Below are the code and all the weights of a small trained network. Each question names an input and a target symbol and asks about switching units off, where a switched-off unit gives its printed mean instead of its output.

import numpy as np


def w(rows, s, z=0):
    codes = np.array(rows[::2]) - 128.0
    scale = np.full(codes.shape[1], s)
    scale[-1] = z or s
    return codes * scale


def norm(h):
    return h / np.sqrt((h * h).mean(-1, keepdims=True) + 1e-5)


def f(y):
    return np.maximum(y, 0)


def softmax(a):
    e = np.exp(a - a.max(-1, keepdims=True))
    return e / e.sum(-1, keepdims=True)


def log_softmax(a):
    a = a - a.max(-1, keepdims=True)
    return a - np.log(np.exp(a).sum(-1, keepdims=True))


def net(x, mask):
    ids = ['Ωαβδεημξτ'.index(c) for c in x.split()]
    T = len(ids)
    res = E[ids] + P[:T]
    r = norm(res)
    for j in range(2):
        rows = slice(2 * j, 2 * j + 2)
        q, k, v = (r @ M[0][rows].T for M in (Q, K, V))
        z = softmax(np.where(np.tri(T) > 0, q @ k.T / 2**0.5, -1e9)) @ v
        o = O[0][rows]
        res = res + np.where(mask[j], z, o[:, -1]) @ o[:, :-1]
    y = f(norm(res) @ A[0][:, :-1].T + A[0][:, -1])
    res = res + np.where(mask[2:6], y, B[0][:, -1]) @ B[0][:, :-1]
    return log_softmax(norm(res)[-1] @ U[:, :-1].T + U[:, -1])


Q, K, V, O, A, B = {}, {}, {}, {}, {}, {}
E = w([
[185,95,183],'Ω',
[173,97,182],'α',
[131,114,111],'β',
[68,103,133],'δ',
[137,210,147],'ε',
[180,102,116],'η',
[147,204,160],'μ',
[127,73,239],'ξ',
[200,122,2],'τ',
],0.022)
P = w([
[103,161,146],'0',
[148,228,125],'1',
[127,236,63],'2',
[87,178,21],'3',
[106,233,24],'4',
[97,216,3],'5',
],0.0065)
Q[0] = w([
[4,132,126],'h0',
[154,125,48],'h0',
[152,130,170],'h1',
[217,123,116],'h1',
],0.047)
K[0] = w([
[2,172,143],'h0',
[125,83,44],'h0',
[124,97,185],'h1',
[229,134,111],'h1',
],0.041)
V[0] = w([
[106,2,107],'h0',
[196,65,95],'h0',
[132,241,179],'h1',
[144,210,193],'h1',
],0.013)
O[0] = w([
[111,158,59,137],'h0',
[10,173,107,255],'h0',
[33,115,64,114],'h1',
[81,148,77,97],'h1',
],0.013,0.0047)
A[0] = w([
[149,110,2,57],'n0',
[154,227,197,128],'n1',
[127,87,173,2],'n2',
[145,65,44,108],'n3',
],0.023,0.0056)
B[0] = w([
[160,255,114,238],'n0',
[47,92,132,254],'n1',
[172,174,190,140],'n2',
[110,74,64,182],'n3',
],0.03,0.0085)
U = w([
[178,118,114,7],'Ω',
[174,127,114,12],'α',
[194,135,118,65],'β',
[245,40,84,254],'δ',
[29,94,145,186],'ε',
[190,133,122,43],'η',
[175,125,114,10],'μ',
[205,166,255,125],'ξ',
[145,254,52,182],'τ',
],0.013,0.0057)

Each question gives the input, a string of symbols that net reads in full, and the target symbol t.
The units are the heads (2 rows each of Q, K, V and O) and the neurons (one row each of A and B). Each row of codes is followed by its name. A weight is (code - 128) times the scale printed after its matrix; where a second scale follows, it is the last column's (O, A, B and U).
mask holds one flag per unit, heads first, then neurons. A switched-off unit (its flag False) gives its mean, the last column of its rows in O or B, instead of its output. The means were averaged over made-up inputs and are rounded, as every weight is.
A unit's drop is (log p(t) with every unit on - log p(t) with that unit switched off) / (log p(t) with every unit on - log p(t) with every unit switched off).
The circuit of an input: a set's keep is (log p(t) with only the set's units on - log p(t) with every unit switched off) / (log p(t) with every unit on - log p(t) with every unit switched off). Starting from all 6 units, units are removed one at a time, each time the one whose removal leaves the highest keep (on an exact tie, the one counted first), for as long as the keep stays at least 0.8.
units of the circuit, in order: the units of the circuit, biggest drop first
k most important neurons: the k neurons with the biggest drops, biggest first
which heads matter: for each layer, one digit per head in row order, 1 if its drop is at least 0.15 and else 0, layers parted by /
drop when u is switched off: that unit's drop, to one decimal
input β β β η δ ξ, target ξ: 3 most important neurons	[n2; n0; n1]
input β τ ξ β Ω, target ε: which heads matter	10
input τ β δ, target δ: which heads matter	10
input μ δ Ω η, target ε: which heads matter	01
input β ε μ, target ε: units of the circuit, in order	[h0; n0; h1]
input ξ η β ε, target ε: units of the circuit, in order	[n0]
input η δ α, target ε: which heads matter	00
input α μ ε β, target ε: which heads matter	01
input μ η η η β, target ε: units of the circuit, in order	[h1; h0; n0]
input α α ε α δ, target δ: units of the circuit, in order	[h0; h1; n0; n1]
input ε ε α, target ε: which heads matter	10
input τ β ξ ξ, target ξ: which heads matter	00
input η α μ, target ε: which heads matter	00
input η β ε η Ω, target ε: which heads matter	00
input α β ε, target ε: which heads matter	10
input α ξ β η, target ε: drop when h1 is switched off	1.9
